Below are the code and all the weights of a small trained network. Each question names an input and a class and asks about switching units off, where a switched-off unit gives its printed mean instead of its output.

import numpy as np


def w(rows, s, z=0):
    codes = np.array(rows[::2]) - 128.0
    scale = np.full(codes.shape[1], s)
    scale[-1] = z or s
    return codes * scale


def norm(h):
    return h / np.sqrt((h * h).mean(-1, keepdims=True) + 1e-5)


def f(y):
    return np.maximum(y, 0)


def log_softmax(a):
    a = a - a.max(-1, keepdims=True)
    return a - np.log(np.exp(a).sum(-1, keepdims=True))


def net(x, mask):
    res = np.array(x, float).reshape(1, 3) / 4 @ E
    u = 0
    for l in range(2):
        y = f(norm(res) @ A[l][:, :-1].T + A[l][:, -1])
        res = res + np.where(mask[u : u + 9], y, B[l][:, -1]) @ B[l][:, :-1]
        u += 9
    return log_softmax(norm(res)[-1] @ U[:, :-1].T + U[:, -1])


A, B = {}, {}
E = w([
[179,67,100,56,176],'x0',
[215,75,253,208,33],'x1',
[64,52,171,174,141],'x2',
],0.0054)
A[0] = w([
[84,174,112,160,95,41],'L0N1',
[46,83,180,102,191,109],'L0N2',
[178,158,204,132,117,3],'L0N3',
[87,203,127,115,122,54],'L0N4',
[118,121,252,142,100,170],'L0N5',
[204,168,91,113,75,77],'L0N6',
[245,242,167,99,94,101],'L0N7',
[206,150,170,156,84,78],'L0N8',
[159,254,131,78,144,163],'L0N9',
],0.0067,0.0029)
B[0] = w([
[120,160,92,156,85,161],'L0N1',
[175,180,243,128,132,192],'L0N2',
[113,81,184,76,54,170],'L0N3',
[149,158,58,140,118,178],'L0N4',
[107,159,118,42,128,246],'L0N5',
[155,159,139,160,230,185],'L0N6',
[105,121,179,143,146,237],'L0N7',
[97,117,75,105,81,215],'L0N8',
[117,122,254,155,131,253],'L0N9',
],0.0068,0.0043)
A[1] = w([
[81,142,8,149,158,146],'L1N1',
[173,76,135,222,51,229],'L1N2',
[186,30,107,42,194,205],'L1N3',
[99,52,189,120,95,250],'L1N4',
[76,254,114,166,29,199],'L1N5',
[30,164,113,117,222,99],'L1N6',
[34,60,181,174,143,135],'L1N7',
[202,160,99,119,135,135],'L1N8',
[231,145,89,106,175,137],'L1N9',
],0.008,0.0018)
B[1] = w([
[198,42,108,115,89,176],'L1N1',
[195,134,6,47,157,182],'L1N2',
[68,77,118,255,73,220],'L1N3',
[122,188,138,105,178,229],'L1N4',
[104,19,112,197,144,254],'L1N5',
[197,168,177,35,90,245],'L1N6',
[178,169,110,160,172,182],'L1N7',
[143,181,140,158,134,148],'L1N8',
[111,116,120,201,138,170],'L1N9',
],0.008,0.0063)
U = w([
[128,45,110,227,129,189],'0',
[212,84,125,8,86,181],'1',
[175,210,205,154,227,141],'2',
[77,135,187,128,150,168],'3',
[63,165,120,87,138,2],'4',
[57,190,83,105,128,29],'5',
],0.012,0.0056)

Each question gives the input, the list of numbers given to net, and the class t.
The units are the neurons (one row each of A and B). Each row of codes is followed by its name. A weight is (code - 128) times the scale printed after its matrix; where a second scale follows, it is the last column's (A, B and U).
mask holds one flag per neuron, layer by layer. A switched-off neuron (its flag False) gives its mean, the last column of its row in B, instead of its output. The means were averaged over made-up inputs and are rounded, as every weight is.
A unit's drop is (log p(t) with every unit on - log p(t) with that unit switched off) / (log p(t) with every unit on - log p(t) with every unit switched off).
The circuit of an input: a set's keep is (log p(t) with only the set's units on - log p(t) with every unit switched off) / (log p(t) with every unit on - log p(t) with every unit switched off). Starting from the 12 units with the biggest drops (on a tie, the unit counted first), units are removed one at a time, each time the one whose removal leaves the highest keep (on an exact tie, the one counted first), for as long as the keep stays at least 0.8.
circuit, biggest first: the units of the circuit, biggest drop first
unit that matters most: the unit with the biggest drop
k most important neurons: the k neurons with the biggest drops, biggest first
k most important neurons of layer l: the k neurons of layer l with the biggest drops, biggest first
drop of u: that unit's drop, to one decimal
input [8,4,-5], class 0: unit that matters most -> L1N3
input [-3,6,-5], class 1: 3 most important neurons -> (L1N3; L1N2; L0N8)
input [-4,-3,7], class 2: circuit, biggest first -> (L1N7; L1N3)
input [3,-5,2], class 1: 4 most important neurons -> (L1N6; L1N5; L0N9; L0N7)
input [-3,-7,-7], class 1: circuit, biggest first -> (L1N6; L1N1)
input [4,-4,8], class 2: circuit, biggest first -> (L0N2; L1N7)
input [-7,-7,-4], class 0: 2 most important neurons -> (L1N5; L0N5)
input [-5,-7,5], class 1: 4 most important neurons -> (L1N6; L1N1; L1N3; L0N9)
input [8,-8,3], class 0: 3 most important neurons of layer 1 -> (L1N3; L1N9; L1N2)
input [-3,6,3], class 1: 2 most important neurons -> (L1N2; L1N3)
input [6,-4,-6], class 0: 3 most important neurons of layer 1 -> (L1N3; L1N9; L1N4)
input [7,8,4], class 1: 2 most important neurons -> (L1N2; L1N5)
input [-8,4,-7], class 0: 2 most important neurons -> (L1N5; L1N6)
input [4,-7,8], class 2: circuit, biggest first -> (L0N2)
input [-1,3,-1], class 3: 2 most important neurons -> (L0N5; L1N6)
input [5,-4,-6], class 2: 4 most important neurons of layer 0 -> (L0N9; L0N8; L0N6; L0N3)
input [-4,-7,8], class 2: 2 most important neurons of layer 1 -> (L1N7; L1N2)
input [-7,-5,8], class 2: 2 most important neurons of layer 1 -> (L1N7; L1N3)
input [-3,6,1], class 1: 2 most important neurons -> (L1N2; L1N3)
input [6,-5,2], class 0: circuit, biggest first -> (L1N3)
input [-1,6,-3], class 1: 2 most important neurons of layer 0 -> (L0N8; L0N9)
input [-5,-5,2], class 0: 2 most important neurons of layer 1 -> (L1N5; L1N2)
input [4,8,4], class 1: 2 most important neurons -> (L1N2; L1N5)
input [6,-5,-5], class 0: 2 most important neurons -> (L1N3; L1N9)
input [1,-4,-8], class 2: drop of L0N9 -> 0.2
